The symbols move the nodes like this.
vuvi: ko>none, fu>life, ba>fuvo, ro>datu, tu>nuvo, vi>fula
tuko: ko>kili, fu>none, ba>dalu, ro>vone, tu>toma, vi>tuva
pima: ko>none, fu>bifi, ba>zege, ro>loga, tu>neti, vi>zeke
fodo: ko>done, fu>disa, ba>nozi, ro>zuko, tu>fipo, vi>tage
gisa: ko>fipo, fu>zuno, ba>leso, ro>kube, tu>zugi, vi>disa
guse: ko>fure, fu>riro, ba>sofo, ro>tage, tu>nozi, vi>busu
ruta: ko>raso, fu>tafu, ba>bupu, ro>fepi, tu>bete, vi>noke
loga: ko>none, fu>fipo, ba>pima, ro>foga, tu>siko, vi>done
rono: ko>none, fu>ruro, ba>peso, ro>tode, tu>viso, vi>nuvo
ruro: ko>rono, fu>gafe, ba>tezo, ro>lero, tu>gido, vi>nebu
mebu: ko>fudo, fu>vopu, ba>kotu, ro>zugi, tu>taka, vi>leso
sedi: ko>lige, fu>baro, ba>busu, ro>rofo, tu>tage, vi>fule
vobe: ko>kamo, fu>none, ba>fifu, ro>toma, tu>dila, vi>dalu
kube: ko>bovo, fu>dafo, ba>gisa, ro>vidi, tu>mefu, vi>gude
viso: ko>none, fu>gido, ba>gaka, ro>zezi, tu>fula, vi>rono
fule: ko>siko, fu>zugi, ba>fudo, ro>kano, tu>sedi, vi>fipo
bifi: ko>pima, fu>leso, ba>fosi, ro>fipo, tu>fudo, vi>nozi
sudo: ko>gavu, fu>vome, ba>lita, ro>kese, tu>feku, vi>reto
vopu: ko>mebu, fu>gori, ba>reto, ro>lodu, tu>kese, vi>vume
peze: ko>mefu, fu>rupo, ba>lodu, ro>raba, tu>noke, vi>dafo
kese: ko>taka, fu>navo, ba>sudo, ro>kebo, tu>zemu, vi>vopu
toma: ko>reto, fu>none, ba>vobe, ro>gori, tu>vome, vi>tuko
tafu: ko>ruta, fu>none, ba>ribo, ro>moti, tu>deli, vi>lepu
leso: ko>bifi, fu>vume, ba>gere, ro>gisa, tu>mebu, vi>gibu
dodi: ko>daka, fu>raso, ba>tage, ro>vavi, tu>zuko, vi>rofo
zuno: ko>gisa, fu>mini, ba>vume, ro>dafo, tu>lodu, vi>gudi
gido: ko>viso, fu>tadi, ba>kola, ro>rubi, tu>gosa, vi>ruro
gafe: ko>ruro, fu>kamo, ba>vezu, ro>kotu, tu>tadi, vi>zaku
ledi: ko>none, fu>tage, ba>fure, ro>daka, tu>done, vi>lige
buvi: ko>gudi, fu>none, ba>vive, ro>deli, tu>mini, vi>ribo
zemu: ko>riro, fu>feme, ba>feku, ro>bupu, tu>gete, vi>kese
siko: ko>none, fu>fule, ba>neti, ro>fava, tu>lige, vi>loga
vati: ko>zuva, fu>tuva, ba>nelu, ro>gete, tu>kili, vi>feku
fepi: ko>pode, fu>moti, ba>ruta, ro>loto, tu>tizo, vi>koba
navo: ko>kese, fu>none, ba>vome, ro>zimo, tu>feme, vi>gori
zazu: ko>rofo, fu>noke, ba>baro, ro>vafa, tu>raso, vi>mefu
moti: ko>fepi, fu>none, ba>tafu, ro>noru, tu>fote, vi>dera
vafa: ko>kola, fu>koba, ba>zazu, ro>tadi, tu>pode, vi>vezu
zuva: ko>zibu, fu>vati, ba>fefa, ro>gibu, tu>gere, vi>gona
vadi: ko>none, fu>vavi, ba>daka, ro>fula, tu>fuvo, vi>gaka
dila: ko>lita, fu>none, ba>dera, ro>vome, tu>noru, vi>vobe
rupo: ko>peze, fu>none, ba>tiki, ro>fifu, tu>lepu, vi>roba
fosi: ko>zege, fu>gere, ba>nebu, ro>bifi, tu>lero, vi>zibu
tage: ko>ledi, fu>bope, ba>guse, ro>dodi, tu>fodo, vi>sedi
dalu: ko>dovu, fu>none, ba>veta, ro>tuko, tu>vobe, vi>rite
daka: ko>none, fu>dodi, ba>ledi, ro>vadi, tu>sopa, vi>ziki
vidi: ko>rare, fu>nuzu, ba>kube, ro>zaku, tu>vezu, vi>bapu
kebo: ko>baro, fu>zimo, ba>kese, ro>noke, tu>bupu, vi>lodu
nuvo: ko>none, fu>nebu, ba>vapi, ro>zege, tu>rono, vi>vuvi
nelu: ko>fefa, fu>rite, ba>tizo, ro>vati, tu>dovu, vi>loto
zibu: ko>datu, fu>zuva, ba>life, ro>nozi, tu>fosi, vi>sofo
foga: ko>none, fu>bovo, ba>loga, ro>vapi, tu>fava, vi>sopa
vapi: ko>none, fu>rare, ba>foga, ro>nuvo, tu>peso, vi>fuvo
zaku: ko>nebu, fu>dovu, ba>vidi, ro>gere, tu>gafe, vi>fefa
raso: ko>dodi, fu>ruta, ba>bope, ro>pode, tu>gude, vi>zazu
nebu: ko>nuvo, fu>zaku, ba>rare, ro>fosi, tu>ruro, vi>life
tode: ko>none, fu>lero, ba>rono, ro>neti, tu>zezi, vi>zege
gona: ko>sofo, fu>feku, ba>lana, ro>riro, tu>zuva, vi>gavu
sofo: ko>tido, fu>gona, ba>gosa, ro>guse, tu>zibu, vi>rubi
vone: ko>vume, fu>none, ba>tuko, ro>mini, tu>gori, vi>vive
gori: ko>vopu, fu>none, ba>toma, ro>tiki, tu>navo, vi>vone
gosa: ko>fula, fu>lana, ba>vavi, ro>sofo, tu>life, vi>gido
kano: ko>fava, fu>mefu, ba>fule, ro>tezo, tu>rofo, vi>bovo
neti: ko>none, fu>fudo, ba>tode, ro>siko, tu>pafu, vi>pima
reto: ko>kotu, fu>toma, ba>kamo, ro>vopu, tu>sudo, vi>kili
gapu: ko>fuvo, fu>bapu, ba>zuko, ro>life, tu>rare, vi>vavi
bupu: ko>bope, fu>ribo, ba>zemu, ro>ruta, tu>gudi, vi>kebo
rite: ko>nelu, fu>none, ba>fote, ro>tuva, tu>dalu, vi>noru
bete: ko>gude, fu>deli, ba>gudi, ro>tizo, tu>dafo, vi>ruta
pafu: ko>none, fu>busu, ba>zezi, ro>lige, tu>fure, vi>neti
datu: ko>none, fu>zibu, ba>vuvi, ro>zeke, tu>zege, vi>tido
ribo: ko>bupu, fu>none, ba>feme, ro>tafu, tu>buvi, vi>zimo
zugi: ko>fule, fu>lodu, ba>mebu, ro>mefu, tu>baro, vi>gisa
gude: ko>zuko, fu>bete, ba>disa, ro>bapu, tu>kube, vi>raso
fava: ko>none, fu>kano, ba>siko, ro>peso, tu>ziki, vi>foga
tadi: ko>gido, fu>lita, ba>vafa, ro>gavu, tu>lana, vi>gafe
tezo: ko>peso, fu>vezu, ba>kano, ro>ruro, tu>kola, vi>rare
roba: ko>dafo, fu>none, ba>mini, ro>veta, tu>rupo, vi>deli
vezu: ko>tezo, fu>raba, ba>mefu, ro>gafe, tu>vafa, vi>vidi
deli: ko>bete, fu>none, ba>buvi, ro>fote, tu>roba, vi>tafu
kotu: ko>lero, fu>reto, ba>gafe, ro>mebu, tu>gavu, vi>gere
koba: ko>vafa, fu>dera, ba>noke, ro>lita, tu>fepi, vi>raba
vavi: ko>vadi, fu>pode, ba>dodi, ro>gosa, tu>gapu, vi>kola
tido: ko>none, fu>sofo, ba>fula, ro>fure, tu>datu, vi>zezi
tuva: ko>vati, fu>none, ba>rite, ro>vive, tu>tuko, vi>radu
bovo: ko>foga, fu>kube, ba>fipo, ro>rare, tu>kano, vi>zuko
vive: ko>gete, fu>none, ba>tuva, ro>buvi, tu>vone, vi>feme
loto: ko>lana, fu>noru, ba>fepi, ro>feku, tu>nelu, vi>lita
zeke: ko>none, fu>nozi, ba>datu, ro>done, tu>pima, vi>fure
lepu: ko>noke, fu>none, ba>zimo, ro>dera, tu>tafu, vi>rupo
tiki: ko>lodu, fu>none, ba>gori, ro>rupo, tu>zimo, vi>mini
gudi: ko>disa, fu>buvi, ba>gete, ro>bete, tu>zuno, vi>bupu
done: ko>none, fu>fodo, ba>zeke, ro>sopa, tu>loga, vi>ledi
lana: ko>gosa, fu>loto, ba>pode, ro>gona, tu>fefa, vi>tadi
bapu: ko>gapu, fu>tizo, ba>gude, ro>fefa, tu>vidi, vi>pode
fefa: ko>life, fu>nelu, ba>bapu, ro>zuva, tu>zaku, vi>lana
lige: ko>none, fu>sedi, ba>pafu, ro>ziki, tu>ledi, vi>siko
gete: ko>gibu, fu>vive, ba>vati, ro>gudi, tu>vume, vi>zemu
sopa: ko>none, fu>zuko, ba>done, ro>fuvo, tu>foga, vi>daka
gaka: ko>none, fu>kola, ba>ziki, ro>viso, tu>vadi, vi>peso
nozi: ko>zeke, fu>gibu, ba>zibu, ro>fodo, tu>bifi, vi>guse
noke: ko>zazu, fu>lepu, ba>kebo, ro>koba, tu>ruta, vi>peze
kola: ko>gaka, fu>vafa, ba>rofo, ro>gido, tu>vavi, vi>tezo
lita: ko>tadi, fu>dila, ba>koba, ro>sudo, tu>loto, vi>kamo
vome: ko>sudo, fu>none, ba>dila, ro>navo, tu>radu, vi>toma
gere: ko>fosi, fu>kili, ba>zaku, ro>leso, tu>kotu, vi>zuva
disa: ko>fodo, fu>gudi, ba>gibu, ro>gude, tu>gisa, vi>bope
rare: ko>vapi, fu>vidi, ba>bovo, ro>nebu, tu>tezo, vi>gapu
fifu: ko>raba, fu>none, ba>rupo, ro>vobe, tu>dera, vi>veta
fure: ko>none, fu>guse, ba>tido, ro>ledi, tu>zeke, vi>pafu
mini: ko>zuno, fu>none, ba>vone, ro>roba, tu>tiki, vi>buvi
lero: ko>tode, fu>kotu, ba>ruro, ro>fudo, tu>rubi, vi>fosi
mefu: ko>kano, fu>peze, ba>zugi, ro>vezu, tu>zazu, vi>kube
zezi: ko>none, fu>rubi, ba>viso, ro>pafu, tu>tido, vi>tode
life: ko>vuvi, fu>fefa, ba>gapu, ro>zibu, tu>nebu, vi>gosa
feme: ko>zemu, fu>none, ba>radu, ro>ribo, tu>vive, vi>navo
baro: ko>sedi, fu>kebo, ba>taka, ro>zazu, tu>bope, vi>zugi
rubi: ko>zezi, fu>gavu, ba>gido, ro>busu, tu>sofo, vi>lero
ziki: ko>none, fu>rofo, ba>lige, ro>gaka, tu>daka, vi>fava
noru: ko>loto, fu>none, ba>moti, ro>radu, tu>rite, vi>dila
zege: ko>none, fu>fosi, ba>nuvo, ro>pima, tu>tode, vi>datu
veta: ko>nuzu, fu>none, ba>roba, ro>dalu, tu>fifu, vi>fote
taka: ko>busu, fu>kese, ba>gavu, ro>baro, tu>riro, vi>mebu
radu: ko>feku, fu>none, ba>noru, ro>feme, tu>tuva, vi>vome
lodu: ko>zugi, fu>tiki, ba>vopu, ro>peze, tu>kebo, vi>zuno
kili: ko>gere, fu>tuko, ba>dovu, ro>vume, tu>reto, vi>vati
raba: ko>vezu, fu>fifu, ba>peze, ro>kamo, tu>koba, vi>nuzu
dafo: ko>kube, fu>roba, ba>zuno, ro>nuzu, tu>peze, vi>bete
peso: ko>none, fu>tezo, ba>fava, ro>rono, tu>gaka, vi>vapi
dera: ko>koba, fu>none, ba>lepu, ro>dila, tu>moti, vi>fifu
kamo: ko>gafe, fu>vobe, ba>raba, ro>reto, tu>lita, vi>dovu
zimo: ko>kebo, fu>none, ba>navo, ro>lepu, tu>ribo, vi>tiki
busu: ko>pafu, fu>taka, ba>rubi, ro>sedi, tu>guse, vi>fudo
feku: ko>gona, fu>radu, ba>loto, ro>zemu, tu>vati, vi>sudo
gibu: ko>nozi, fu>gete, ba>zuva, ro>disa, tu>leso, vi>riro
rofo: ko>ziki, fu>zazu, ba>sedi, ro>kola, tu>dodi, vi>kano
fote: ko>tizo, fu>none, ba>deli, ro>rite, tu>veta, vi>moti
fipo: ko>loga, fu>gisa, ba>bifi, ro>bovo, tu>fule, vi>fodo
nuzu: ko>vidi, fu>veta, ba>dafo, ro>dovu, tu>raba, vi>tizo
zuko: ko>sopa, fu>gude, ba>fodo, ro>gapu, tu>bovo, vi>dodi
gavu: ko>rubi, fu>sudo, ba>tadi, ro>taka, tu>gona, vi>kotu
tizo: ko>bapu, fu>fote, ba>bete, ro>nelu, tu>nuzu, vi>fepi
pode: ko>vavi, fu>fepi, ba>raso, ro>lana, tu>bapu, vi>vafa
bope: ko>tage, fu>bupu, ba>riro, ro>raso, tu>disa, vi>baro
fuvo: ko>none, fu>gapu, ba>sopa, ro>vuvi, tu>vapi, vi>vadi
vume: ko>leso, fu>vone, ba>kili, ro>zuno, tu>vopu, vi>gete
fula: ko>none, fu>gosa, ba>vadi, ro>tido, tu>vuvi, vi>viso
riro: ko>guse, fu>zemu, ba>gona, ro>bope, tu>gibu, vi>taka
dovu: ko>zaku, fu>dalu, ba>nuzu, ro>kili, tu>kamo, vi>nelu
fudo: ko>neti, fu>mebu, ba>lero, ro>fule, tu>busu, vi>bifi

The rows follow the links: the fewer symbols apart two nodes are, the more alike their rows tend to be.

Row, then node:
167;306;-156;160;-506;-20;826;-92;-461;109;23;293;-401;204;17;-130;122;323;-827;-61;-634;198;22;-466;166;303;-78;567;-527;-408;260;23;348;444;-241;-133;138;-462;-427;-273;189;463;340;-201;-600;-278;-200;-74;-727;531;454;-180;265;174;71;227: rofo
263;151;-244;392;81;-37;-514;86;-54;18;368;-103;-104;-417;-123;-762;82;-663;36;377;-78;-125;531;-184;-605;55;414;424;500;-245;541;317;-253;3;312;-316;195;453;72;-131;-196;594;-377;406;173;209;-394;57;6;54;-706;509;294;316;397;50: gisa
259;499;294;-515;-84;-399;-73;400;314;5;-210;-133;-59;-27;82;111;581;335;529;20;174;212;-475;147;-111;-59;697;154;-364;260;274;53;710;-38;-88;219;-409;244;672;-153;-628;-913;-130;-799;378;63;-146;-28;-711;390;-6;-362;538;13;35;350: lero
-1;-301;-307;75;559;-493;-1059;184;301;-428;1;-396;-90;-379;-166;-109;-253;-466;432;33;475;-97;478;137;-367;-311;407;-43;381;483;164;167;-11;-293;409;-482;389;800;814;168;199;-151;-99;124;572;279;-349;43;441;-271;-576;-33;123;-446;292;-131: vume
-242;212;130;167;-492;408;1028;-313;-327;152;-101;472;287;516;264;130;156;319;-307;-228;-71;59;-276;-27;311;566;-604;-139;-293;-369;-244;-293;-74;-169;-304;229;-53;-495;-809;-229;-96;259;355;83;-312;-385;604;-55;-201;177;737;317;-722;206;-530;93: vavi
-349;273;293;-322;134;-234;-177;431;266;160;-130;294;741;177;-273;209;414;-68;504;58;596;-134;99;723;-722;-164;-119;-630;-241;-251;-250;-29;-64;-903;-306;118;146;155;185;-297;-332;46;413;339;739;380;224;-47;-536;71;-64;618;-496;-483;-35;19: datu
200;222;-13;21;-241;-462;481;223;-397;377;-164;625;-225;334;-45;-85;78;182;-730;243;-427;-351;206;-111;-123;-274;-374;210;-529;-543;93;237;207;289;-694;-60;223;-730;-592;-273;454;558;537;-12;-338;-246;-470;-126;-837;536;643;-18;461;-83;14;218: ziki
-95;-185;-181;182;323;237;-69;-316;174;-54;-348;-107;87;466;577;-218;-445;-337;15;167;240;-409;-81;-162;578;-190;-154;-51;1171;249;-108;294;-37;-11;99;29;352;533;-292;534;-75;220;-77;222;168;518;-471;241;928;-171;376;404;495;-55;-568;364: nuzu
-677;455;-26;327;-407;469;530;-301;-419;82;113;269;688;591;345;-312;72;-203;-247;-104;345;-22;-216;-254;12;648;-225;-6;439;-321;-29;-215;-263;-486;-55;182;66;190;-604;91;-591;434;212;538;292;0;287;47;5;70;513;910;-534;52;-693;211: gapu
-119;16;27;175;-104;-434;221;413;-399;152;276;660;49;172;-553;112;144;83;-158;113;-96;-306;573;46;-846;46;-135;-49;-942;-588;14;58;-177;-375;-516;-107;86;-611;-291;-467;522;615;709;465;-43;-324;164;-45;-830;132;232;263;-577;-297;300;-206: ledi
485;234;360;-45;-195;313;302;-30;115;303;-252;47;-210;378;593;-500;-108;6;-447;426;-314;154;-287;-87;375;-183;133;419;795;-138;86;362;179;630;-103;686;-217;-220;-428;96;-375;307;-437;-499;-163;372;-326;174;196;377;80;-41;1140;499;-252;798: vezu
-360;385;-417;548;-234;-193;148;52;-501;-187;335;224;218;-194;-421;-303;110;-290;47;141;195;-44;619;-340;-538;573;175;242;-307;-367;483;-192;-228;-418;399;-395;290;452;-187;-410;-177;405;209;758;203;-222;93;8;-646;148;-279;687;-668;34;219;-362: fodo
-201;-10;21;-119;207;342;-201;-286;269;-289;-155;-496;216;22;515;-87;-126;-120;297;-241;363;156;-572;-225;719;176;218;-173;931;497;-258;-220;177;22;673;201;2;658;420;527;-570;-383;-484;-147;308;178;41;99;1010;-301;-93;-205;118;1;-560;123: dalu
382;-187;-31;87;227;84;67;-404;143;-1;-531;-75;-173;280;578;-10;-295;141;-339;-65;-174;-138;-287;-390;785;-376;-237;55;712;288;-149;250;151;444;-60;113;43;-3;-247;546;196;-151;-71;-200;-127;160;-605;206;818;97;449;-361;1000;143;-427;653: raba
-427;237;-156;87;-203;-234;-171;423;-42;-207;264;90;427;-197;-369;-27;406;-249;326;-76;284;69;226;194;-786;458;342;-58;-537;-182;222;-307;-129;-764;128;-234;12;314;410;-216;-368;92;167;564;478;-96;439;-188;-632;-53;-405;482;-691;-265;232;-629: nozi
-222;-90;-181;289;82;571;102;-515;-27;-401;-27;-352;129;244;691;-457;-461;-209;-83;-71;114;75;-244;-617;842;483;120;101;1080;359;106;-64;-156;203;505;41;13;607;-9;594;-245;-99;-439;61;-52;90;-61;188;1003;-110;277;44;237;169;-502;174: veta
-234;-472;-566;458;259;-340;-398;-193;-324;-253;310;-165;-56;-290;-580;-5;-520;-493;19;-124;271;-266;769;-350;-368;-30;-85;-191;55;-5;27;48;-534;-94;203;-681;560;489;32;7;590;504;112;926;21;-92;155;84;535;-451;-319;451;-499;-216;158;-388: gudi
234;444;489;-532;-172;-134;422;224;161;398;-434;428;178;538;74;375;263;397;-75;-99;-129;-152;-436;341;-110;-464;-459;-426;-616;-219;-369;75;407;34;-727;589;-198;-714;-334;-251;-143;-286;594;-674;123;42;-60;45;-732;418;599;-44;362;61;-363;593: viso
-342;-470;-94;292;116;312;10;-332;-124;-114;-126;185;391;337;324;109;-414;-134;-258;-167;369;-334;5;-170;308;183;-504;-436;935;247;-432;-11;-420;-107;68;94;450;96;-669;342;160;148;129;669;19;165;-66;47;1074;-414;375;577;-361;10;-687;6: tizo
-150;-204;184;-255;413;235;-545;-77;373;-161;-352;-81;493;231;336;-12;-151;-128;329;-78;537;-178;-264;124;352;-384;-26;-465;962;562;-327;163;208;-253;183;146;191;419;42;598;-125;-360;-53;-104;620;318;-280;214;932;-318;-38;58;482;-77;-470;421: dovu
-595;445;230;-381;-227;192;211;168;218;-104;198;117;758;132;-183;200;469;-163;564;-157;618;-13;-362;337;-260;416;204;-378;-232;3;18;-382;-116;-942;126;-30;-133;291;179;-195;-659;-370;213;55;744;112;641;52;-438;50;-85;442;-972;-211;41;-279: zibu
86;-228;32;469;-193;130;145;53;-243;320;498;15;-406;-420;-586;-166;-63;-174;-134;213;-444;-111;537;139;-601;93;3;290;-692;-329;13;-15;-703;318;-147;-225;-27;-448;-405;-384;543;599;125;522;-552;-261;496;-56;-110;-237;-526;191;-652;226;637;-523: bope

Each walk starts at a row. The symbols on each line, taken left to right, move it on to the next node.
Answer with the node's row; about right is enough.
---
-377;-283;218;-301;376;66;-696;96;394;-258;132;-288;426;-221;-251;541;-205;-127;553;-197;503;-7;75;534;-219;-162;-232;-548;266;355;-441;-154;-207;-536;387;145;173;338;485;107;123;-410;1;158;416;190;397;-66;760;-645;-263;128;-858;-327;-258;-377
ko tu tu tu ba ro vi ko ko 368;525;249;-558;92;-459;-312;632;469;259;-334;236;238;229;-248;40;451;53;292;212;163;-93;-231;414;-263;-639;122;-197;-333;-26;181;328;617;-203;-250;103;19;59;371;-270;-346;-250;156;-613;704;326;-398;51;-860;510;94;-120;770;-310;174;522
tu ba tu vi vi tu ro tu -265;80;429;-397;12;-330;120;577;297;245;-86;295;218;244;-293;599;602;328;149;-198;121;-194;-215;763;-663;-465;-563;-455;-668;-283;-246;-135;131;-515;-454;334;-59;-508;-88;-473;-186;-206;606;59;370;-56;464;-59;-664;-120;181;249;-670;-262;-11;-120
---
263;-328;430;-586;212;-21;-28;-115;322;32;-414;-155;-151;62;303;721;-57;680;-25;-99;55;-65;-607;314;557;-447;-479;-313;-116;116;-679;-21;18;402;-325;368;-152;-479;-121;232;421;-557;-137;-687;-196;7;31;169;540;-173;406;-689;129;-21;-365;55
ba vi ba vi ro tu ro ro ba 343;-82;355;-638;565;42;-239;-29;465;-14;-397;-385;-44;126;490;86;-300;220;210;17;82;34;-351;119;746;-661;49;-192;563;438;-238;211;500;207;-149;257;-104;168;238;462;-10;-476;-207;-463;212;314;-419;93;625;19;282;-518;734;12;-284;367
ko ko ba ba tu tu tu vi -213;52;-108;245;-481;284;859;-134;-731;-11;283;459;-87;313;-160;-122;22;99;-363;-142;-339;48;122;-397;-85;726;-189;196;-534;-649;151;-272;-210;136;-305;-85;-91;-442;-762;-223;108;689;400;476;-527;-303;150;-102;-545;138;434;424;-564;136;-8;-195
---
-186;356;-102;101;67;-478;-414;419;95;-291;143;-267;54;1;-443;-205;370;-283;440;133;343;105;222;-120;-566;290;624;266;-227;-23;576;33;252;-590;388;-396;74;830;748;-77;-561;-159;46;91;750;121;-55;-69;-642;328;-368;247;308;-313;205;-62
ba ro vi ro ro ro ro tu -335;627;146;-305;0;199;273;17;430;138;-298;74;628;498;514;-294;484;-142;394;-120;575;138;-550;-23;251;216;171;-125;417;232;119;1;523;-523;173;475;45;433;187;225;-1235;-344;205;-112;620;435;-55;54;-118;422;321;393;152;59;-503;517
tu fu vi ba ko ba tu ba tu 237;76;-285;136;-480;-412;268;92;-508;79;176;129;-373;-102;-404;-5;169;296;-368;88;-360;142;29;-431;-328;197;218;768;-967;-604;315;9;351;487;-239;-232;-116;-456;-93;-408;332;67;138;-229;-393;-629;-96;-173;-1043;496;121;-310;-13;23;449;-243
---
-305;-91;434;-240;104;773;274;50;370;322;71;81;696;53;349;182;106;-226;260;38;452;40;-483;592;-264;5;-260;-324;830;16;-386;13;-540;-324;77;608;-239;-144;-421;43;-766;123;-189;197;272;300;581;246;484;-343;-363;657;-559;335;-328;-239
fu ro vi tu ro vi -86;-627;57;64;187;-250;-372;31;123;-261;264;-53;-255;-582;-490;636;-295;54;215;-122;-31;-142;478;154;-403;-313;-298;-482;-637;171;-358;-43;-440;-64;-35;-392;57;-182;190;-152;776;-177;40;81;-200;-294;517;-203;324;-434;-414;-372;-914;-307;324;-648
ba vi ba vi ro tu ro ro ba 631;-382;-254;-159;165;-462;-558;-2;154;-134;-17;-231;-583;-346;-469;508;-222;292;27;70;-282;6;125;243;-106;-555;-93;58;-695;215;-333;-46;58;401;-60;-312;-250;-166;528;-122;833;-488;-183;-413;-392;-367;-9;14;-62;-179;-129;-1000;35;-252;429;-451
---
-208;473;-368;708;-249;82;283;-307;-475;-40;13;171;305;389;119;-765;42;-492;-220;162;253;4;319;-665;-50;446;293;464;436;-424;666;152;226;-169;3;-213;289;497;-155;78;-662;531;49;451;357;62;-400;35;-306;442;262;640;549;-28;-31;446
fu tu tu tu fu vi 396;-329;-269;282;-60;-100;269;-387;-261;39;-125;-66;-605;146;16;72;-492;242;-638;-23;-521;-87;263;-450;505;-299;-344;261;4;28;-284;27;-95;868;-272;-232;-63;-623;-472;145;1047;382;-30;67;-762;-260;-477;52;192;-167;407;-451;455;78;-6;80
ba ko ko ba vi vi ba -269;465;-32;-345;153;-71;-295;455;314;-68;-220;-21;476;23;26;-118;485;-203;527;119;561;182;-311;262;-388;294;476;-61;-27;151;256;-13;355;-808;188;128;-182;698;678;1;-928;-486;-204;-255;920;263;-27;1;-391;232;-224;345;105;-52;8;105
---
664;-525;-425;209;15;-396;-219;-42;-196;-216;50;-154;-783;-485;-415;38;-544;107;-426;-114;-605;-15;546;-363;86;-335;-64;262;-575;41;57;116;-69;777;-87;-538;261;-289;-77;-188;1179;37;-64;-71;-657;-371;-230;-161;56;-138;36;-747;190;-205;499;-460
tu vi vi vi tu ko tu 606;-224;-213;196;-244;-102;1;192;-138;160;377;-22;-609;-360;-311;-234;-71;248;-386;185;-747;35;332;-59;-322;-273;65;500;-618;-267;20;211;-184;775;-314;-96;-146;-659;-147;-392;648;478;-92;-204;-673;-197;98;61;-439;234;-440;-498;234;339;695;-158
vi ba ro ro vi ba ba tu 577;319;20;-189;164;-273;-649;428;268;-11;242;-434;-313;-649;-271;-302;217;-312;146;445;-236;196;102;155;-524;-333;681;478;-272;302;241;318;173;459;129;-70;-166;-19;649;-82;-76;-187;-461;-665;91;70;-327;39;-330;329;-894;-408;780;98;766;-82
---
-82;-551;-139;518;-40;-23;260;-398;-500;-48;57;62;-228;5;-56;340;-560;291;-533;-130;-376;-142;367;-139;240;-27;-612;-73;-17;-64;-340;31;-525;352;-196;-154;245;-256;-752;39;883;606;281;571;-610;-346;184;134;554;-378;382;111;-527;-74;-149;-310
ko tu ro fu vi vi fu 84;-434;-102;73;-231;330;457;-665;-178;-247;20;-305;-359;126;313;125;-293;442;-370;-142;-350;211;-409;-416;1040;186;-143;147;317;184;-242;-252;15;729;54;115;-372;-307;-381;435;352;-288;-264;-295;-831;-301;166;-19;648;-65;460;-838;17;300;-283;78
tu ba tu vi vi tu ro tu -545;-127;-65;392;-164;443;351;-604;-30;-292;148;-305;275;279;239;-33;-432;-118;-122;-205;348;48;-113;-427;602;537;-180;-57;779;201;-77;-263;-327;54;254;-44;150;424;-361;437;-135;194;-176;411;-96;-3;316;3;1005;-386;184;63;-639;146;-496;-243
